Where the symbols take the objects:
Q726: p>Q229, a>none, g>Q112, x>none, d>Q542, b>Q604
Q968: p>none, a>none, g>Q119, x>Q758, d>Q742, b>Q494
Q331: p>Q420, a>Q299, g>Q878, x>Q135, d>none, b>Q210
Q736: p>Q857, a>Q208, g>Q234, x>Q342, d>Q631, b>Q50
Q119: p>none, a>none, g>none, x>Q270, d>Q968, b>Q811
Q980: p>Q19, a>Q274, g>Q895, x>Q654, d>Q224, b>Q880
Q198: p>Q878, a>Q542, g>Q604, x>none, d>Q135, b>Q837
Q329: p>Q824, a>Q872, g>Q982, x>Q683, d>Q227, b>none
Q210: p>Q945, a>Q331, g>Q436, x>Q42, d>none, b>none
Q76: p>Q50, a>Q342, g>Q804, x>Q767, d>Q436, b>none
Q895: p>Q494, a>Q758, g>Q288, x>Q872, d>Q980, b>Q824
Q767: p>Q76, a>Q604, g>Q674, x>none, d>Q837, b>none
Q126: p>Q956, a>Q234, g>none, x>Q804, d>Q50, b>none
Q558: p>none, a>Q811, g>none, x>Q816, d>Q605, b>none
Q769: p>none, a>Q19, g>Q605, x>Q880, d>Q746, b>none
Q229: p>Q208, a>none, g>Q632, x>Q726, d>Q923, b>Q342
Q809: p>Q288, a>Q66, g>none, x>Q203, d>Q872, b>Q982
Q234: p>Q354, a>Q795, g>none, x>Q786, d>Q736, b>Q126
Q227: p>Q880, a>Q654, g>Q329, x>Q171, d>Q215, b>none
Q632: p>Q795, a>none, g>none, x>Q112, d>Q229, b>Q786
Q53: p>none, a>Q88, g>Q132, x>Q420, d>none, b>Q282
Q354: p>none, a>Q800, g>none, x>Q234, d>Q857, b>Q956
Q710: p>Q224, a>Q882, g>Q654, x>Q770, d>none, b>Q215
Q878: p>Q631, a>Q923, g>Q342, x>Q198, d>Q331, b>Q436
Q288: p>Q811, a>Q270, g>none, x>Q809, d>Q895, b>Q816
Q42: p>Q210, a>Q135, g>Q837, x>none, d>none, b>none
Q770: p>Q710, a>Q361, g>Q188, x>none, d>none, b>Q343
Q795: p>Q800, a>none, g>none, x>Q632, d>Q208, b>Q234
Q982: p>Q816, a>Q809, g>none, x>Q100, d>Q329, b>none
Q270: p>Q119, a>none, g>none, x>Q66, d>Q758, b>Q288
Q132: p>none, a>Q731, g>Q857, x>Q631, d>Q53, b>Q773
Q521: p>Q758, a>none, g>Q66, x>Q41, d>Q169, b>Q872
Q594: p>Q872, a>Q41, g>Q203, x>none, d>Q188, b>Q683
Q764: p>Q731, a>none, g>Q208, x>Q923, d>Q879, b>Q631
Q203: p>Q809, a>Q776, g>none, x>none, d>Q594, b>Q100
Q32: p>Q299, a>none, g>Q542, x>none, d>none, b>Q135
Q746: p>none, a>Q559, g>Q769, x>Q60, d>none, b>none
Q683: p>Q329, a>Q594, g>Q100, x>none, d>Q171, b>none
Q41: p>Q521, a>none, g>Q776, x>none, d>Q933, b>Q594
Q60: p>Q746, a>Q224, g>Q880, x>Q215, d>none, b>none
Q735: p>none, a>Q857, g>Q956, x>Q50, d>Q773, b>none
Q800: p>none, a>none, g>none, x>Q795, d>Q226, b>Q354
Q654: p>Q980, a>Q169, g>Q872, x>Q188, d>Q710, b>Q227
Q879: p>Q88, a>none, g>Q764, x>Q299, d>none, b>Q420
Q19: p>none, a>Q742, g>Q494, x>Q980, d>Q559, b>Q769
Q882: p>Q258, a>none, g>Q169, x>Q361, d>none, b>Q710
Q258: p>Q873, a>none, g>Q274, x>Q882, d>none, b>Q224
Q811: p>none, a>Q119, g>none, x>Q288, d>Q494, b>Q558
Q420: p>Q53, a>Q879, g>Q631, x>Q331, d>none, b>Q945
Q171: p>Q227, a>Q188, g>Q683, x>none, d>Q343, b>none
Q100: p>Q982, a>Q203, g>none, x>none, d>Q683, b>none
Q361: p>Q882, a>none, g>Q933, x>none, d>none, b>Q770
Q872: p>Q895, a>Q521, g>Q809, x>Q594, d>Q654, b>Q329
Q786: p>Q234, a>Q632, g>none, x>Q965, d>Q342, b>Q804
Q494: p>none, a>Q968, g>Q811, x>Q895, d>Q19, b>Q605
Q226: p>none, a>none, g>Q800, x>Q208, d>Q731, b>Q857
Q169: p>Q274, a>none, g>Q521, x>Q933, d>Q882, b>Q654
Q604: p>Q342, a>Q726, g>Q965, x>none, d>Q198, b>Q767
Q816: p>Q558, a>Q288, g>none, x>Q982, d>Q824, b>none
Q540: p>Q773, a>Q631, g>Q50, x>Q436, d>Q945, b>none
Q776: p>Q66, a>none, g>none, x>none, d>Q41, b>Q203
Q731: p>none, a>none, g>Q226, x>Q764, d>Q88, b>Q132
Q674: p>Q804, a>Q965, g>none, x>none, d>Q767, b>none
Q282: p>none, a>Q53, g>Q773, x>Q945, d>none, b>none
Q559: p>none, a>Q873, g>Q19, x>Q224, d>none, b>Q746
Q208: p>Q226, a>none, g>Q795, x>Q229, d>Q764, b>Q736
Q299: p>Q879, a>none, g>Q923, x>Q32, d>none, b>Q331
Q188: p>Q654, a>Q933, g>Q594, x>none, d>Q770, b>Q171
Q923: p>Q764, a>none, g>Q229, x>Q542, d>Q299, b>Q878
Q342: p>Q736, a>Q229, g>Q786, x>Q604, d>Q878, b>Q76
Q542: p>Q923, a>none, g>Q726, x>none, d>Q32, b>Q198
Q631: p>Q132, a>Q764, g>Q736, x>Q878, d>Q420, b>Q540
Q956: p>none, a>Q354, g>none, x>Q126, d>Q735, b>none
Q112: p>Q632, a>none, g>none, x>none, d>Q726, b>Q965
Q837: p>Q436, a>Q198, g>Q767, x>none, d>Q42, b>none
Q933: p>Q169, a>none, g>Q41, x>none, d>Q361, b>Q188
Q436: p>Q540, a>Q878, g>Q76, x>Q837, d>Q210, b>none
Q824: p>Q605, a>Q895, g>Q816, x>Q329, d>Q880, b>none
Q343: p>Q215, a>Q770, g>Q171, x>none, d>none, b>none
Q804: p>Q126, a>Q786, g>none, x>Q674, d>Q76, b>none
Q965: p>Q786, a>Q112, g>none, x>none, d>Q604, b>Q674
Q66: p>Q270, a>none, g>none, x>Q776, d>Q521, b>Q809
Q873: p>none, a>none, g>Q742, x>Q258, d>none, b>Q559
Q215: p>Q60, a>Q710, g>Q227, x>Q343, d>none, b>none
Q605: p>none, a>Q494, g>Q558, x>Q824, d>Q769, b>none
Q135: p>Q331, a>Q32, g>Q198, x>none, d>none, b>Q42
Q758: p>Q968, a>none, g>Q270, x>Q521, d>Q274, b>Q895
Q945: p>Q282, a>Q420, g>Q540, x>Q210, d>none, b>none
Q50: p>Q735, a>Q736, g>Q126, x>Q76, d>Q540, b>none
Q773: p>none, a>Q132, g>Q735, x>Q540, d>Q282, b>none
Q880: p>Q769, a>Q980, g>Q824, x>Q227, d>Q60, b>none
Q274: p>Q742, a>none, g>Q758, x>Q169, d>Q258, b>Q980
Q224: p>Q559, a>Q258, g>Q980, x>Q710, d>none, b>Q60
Q742: p>none, a>none, g>Q968, x>Q274, d>Q873, b>Q19
Q88: p>none, a>none, g>Q731, x>Q879, d>none, b>Q53
Q857: p>none, a>Q226, g>Q354, x>Q736, d>Q132, b>Q735

In the rows, zero is written as 69.

The rows follow the links: the fewer symbols apart two objects are, the more alike their rows tend to be.

Each row is also shifted at random along 5 hidden directions that mean nothing.

Some objects, each with a row of numbers:
Q208: 95	82	61	68	57	71	90	66	73	83	61	50	47	84	69	67	67	86	96	83	53	68	67	68	76	51	83	95	72	68	71	77	77	98	69	57	64	60	55	60	83
Q746: 72	54	80	75	29	49	66	76	56	60	70	50	73	58	77	55	67	96	53	67	76	59	62	69	67	73	77	68	70	87	80	78	72	64	71	59	65	65	79	73	69
Q198: 85	69	65	65	64	74	74	70	80	87	62	56	55	84	73	72	67	78	84	80	63	85	83	77	75	65	67	86	63	66	68	81	86	74	67	75	74	55	76	63	82
Q224: 41	70	85	87	65	65	62	79	62	84	78	77	57	68	83	54	61	72	81	54	69	68	68	53	60	75	55	68	46	77	70	56	71	53	71	70	56	64	67	63	57
Q795: 66	79	58	69	71	66	80	71	75	96	71	83	57	76	77	66	80	66	70	73	55	71	90	82	73	78	52	85	81	62	69	67	62	79	80	60	70	58	50	60	98
Q882: 58	65	73	77	87	71	75	68	72	88	61	89	59	73	67	59	65	58	70	63	53	75	79	80	62	89	38	78	61	68	55	63	66	51	78	56	72	61	61	51	81
Q604: 73	78	62	57	88	80	62	80	78	81	71	85	54	72	60	75	65	57	73	70	59	77	80	69	65	72	58	66	68	53	61	74	76	67	70	85	70	66	71	75	59
Q968: 61	69	69	67	75	56	62	74	62	55	65	86	78	53	61	65	60	61	54	52	58	58	53	69	51	78	66	60	71	69	65	65	53	70	84	61	64	84	64	82	48
Q436: 72	68	72	71	95	96	68	56	73	67	76	67	70	82	72	81	72	49	81	83	87	78	70	58	72	54	79	53	67	69	65	62	74	64	48	93	72	68	80	64	70
Q735: 56	68	73	64	75	66	56	78	67	69	82	85	77	61	80	65	70	53	55	63	78	61	70	66	55	71	71	46	78	72	68	66	60	65	65	92	61	76	74	84	69
Q540: 89	76	77	72	74	80	66	87	62	78	83	80	29	76	65	59	52	63	79	76	65	63	67	51	63	64	68	64	71	60	60	70	77	70	59	80	61	68	73	68	55
Q42: 68	64	75	69	67	74	63	82	70	76	69	74	50	73	68	65	62	69	73	73	67	78	73	64	63	72	61	64	61	63	66	73	79	58	61	85	66	63	81	68	58
Q342: 84	75	59	63	78	87	73	66	70	70	64	58	66	81	66	81	72	61	79	86	72	75	71	66	75	58	86	67	71	67	72	74	74	77	65	75	69	66	66	62	79
Q112: 45	71	56	61	68	65	68	55	83	77	61	64	100	68	82	84	93	66	63	69	72	83	82	85	79	70	71	71	68	68	81	66	62	74	75	75	71	67	65	76	87
Q982: 60	71	65	63	82	72	66	74	60	78	84	84	66	75	67	69	73	63	62	66	73	60	92	70	79	76	51	68	74	62	67	66	73	56	76	65	80	63	66	55	85
Q226: 67	79	73	64	83	62	65	93	64	79	69	102	47	60	62	53	58	52	63	55	44	61	71	72	40	88	51	65	73	58	56	69	56	72	85	75	54	74	54	77	58
Q804: 79	67	59	58	42	64	69	84	60	70	72	59	71	71	72	74	82	83	55	83	71	67	86	76	81	71	79	70	76	70	86	79	73	72	77	66	71	58	66	68	88
Q710: 67	54	74	80	52	65	72	54	67	62	58	49	90	64	74	71	78	80	59	73	76	78	65	79	79	77	74	70	60	81	77	67	69	57	66	55	75	63	75	59	78
Q605: 96	64	69	62	71	68	77	65	61	51	77	56	61	71	57	66	58	80	73	72	81	51	59	60	76	50	79	74	88	71	62	79	78	80	58	60	80	74	76	63	69
Q776: 52	74	61	64	60	58	64	72	71	66	63	63	88	59	65	79	77	78	64	59	64	73	71	74	73	74	70	73	61	65	79	70	68	69	84	62	72	72	62	77	59
Q234: 52	79	64	65	54	59	61	86	64	75	77	79	70	62	80	68	82	70	56	66	64	66	77	68	67	77	70	61	73	64	82	64	57	74	77	73	58	70	56	78	70
Q274: 62	76	76	78	90	70	69	67	72	74	70	89	59	61	62	58	61	56	67	55	54	65	63	68	58	83	53	71	64	63	59	54	59	67	75	60	66	76	62	71	51
Q227: 78	56	70	69	57	67	69	64	67	73	74	57	75	71	75	72	75	77	55	73	79	67	82	76	86	76	67	71	69	79	79	69	76	58	74	54	84	55	78	59	91
Q773: 83	64	71	63	80	70	71	73	70	77	76	87	52	71	70	58	62	55	57	72	71	62	76	76	61	74	57	64	88	69	54	72	69	69	64	78	74	69	77	68	86
Q878: 69	67	73	71	44	73	63	87	60	74	60	57	70	71	78	73	73	78	64	73	62	82	68	64	61	77	89	63	46	79	86	72	72	63	81	76	54	59	65	74	65
Q764: 62	81	76	78	63	72	70	75	71	82	65	72	59	73	79	63	68	69	82	68	55	76	62	62	58	70	74	72	55	72	71	63	66	75	73	74	51	67	57	74	61
Q770: 70	50	70	72	67	64	66	49	80	57	58	61	91	60	66	74	77	68	52	72	76	81	66	86	78	78	65	67	68	71	68	69	68	59	60	61	84	70	84	70	70
Q188: 77	68	75	67	91	79	63	63	75	52	66	71	67	67	47	78	54	62	77	65	71	73	55	60	69	63	69	66	60	60	59	70	78	61	61	70	79	79	83	74	36
Q809: 44	78	63	69	73	73	66	71	61	75	80	73	80	72	71	77	78	72	77	58	74	62	81	60	79	70	63	70	58	66	78	64	72	61	82	65	72	67	59	59	74

Where do the symbols, taken in turn from left to right, take each start?
Answers are names.
81	75	64	62	53	61	66	97	56	76	80	87	43	67	66	63	67	72	55	72	62	57	78	65	66	77	60	66	82	56	70	71	67	72	76	70	67	69	64	72	68
x x p a p d x: Q342
62	74	69	70	85	73	72	61	81	81	61	72	65	77	65	71	63	69	85	60	58	77	74	73	70	72	52	84	57	67	62	68	77	65	74	61	77	61	69	61	66
p p p d: Q873
68	74	73	66	96	68	70	61	69	65	78	81	67	70	61	63	56	58	78	58	73	51	63	61	63	61	62	73	84	70	52	67	69	72	67	66	73	77	69	67	68
g x b a b: Q816
79	71	76	79	74	69	77	56	71	77	78	66	56	74	76	62	63	78	77	67	67	62	70	67	80	66	61	82	68	76	67	60	74	69	69	48	78	61	70	54	79
b x p d: Q60
60	75	61	66	71	64	66	82	62	70	66	84	67	63	57	72	67	67	60	62	52	65	74	71	64	85	52	70	67	58	70	68	61	64	89	55	70	76	51	67	60
d d g p: Q758
61	57	71	68	60	66	62	78	75	80	60	83	72	60	74	65	72	61	44	69	62	87	78	87	59	92	53	62	60	65	68	70	62	53	70	79	68	67	76	78	64
b a b p: Q210
69	75	76	74	73	75	71	72	61	76	62	69	58	76	62	66	60	75	83	60	53	73	63	64	64	71	64	82	51	72	65	69	75	62	83	53	65	62	59	57	61
d x g g d: Q933
72	72	66	67	104	88	67	49	72	44	68	68	86	70	53	86	69	50	70	70	81	67	59	58	80	60	76	57	72	66	65	61	67	64	63	64	82	82	72	62	57
x p d d x a: Q361
82	59	76	66	73	64	73	57	70	60	78	63	76	67	70	65	64	69	61	70	82	58	68	74	76	63	71	68	86	80	63	70	71	70	61	61	81	72	85	66	83
g a g b x p a: Q811
69	66	71	66	81	73	59	72	63	60	83	75	78	68	66	75	70	60	53	65	79	62	74	63	76	73	67	58	68	68	71	65	70	57	71	67	81	69	77	68	66
p g p x a b: Q816
80	74	76	81	79	75	81	73	72	101	69	91	28	77	74	50	61	60	77	77	54	73	84	74	62	78	42	79	75	62	52	64	68	65	63	71	65	58	65	53	84
b a g x b d: Q210
54	81	70	72	82	79	65	67	75	79	80	80	71	73	85	73	76	49	71	69	73	72	70	59	65	64	76	59	67	72	74	51	61	76	64	87	60	70	63	77	69
p b g a a: Q800
105	57	64	71	61	67	81	71	68	55	42	67	58	59	49	65	65	67	53	89	52	81	57	85	63	79	72	69	79	59	61	82	60	75	63	57	69	76	63	68	61
b p x b a: Q331
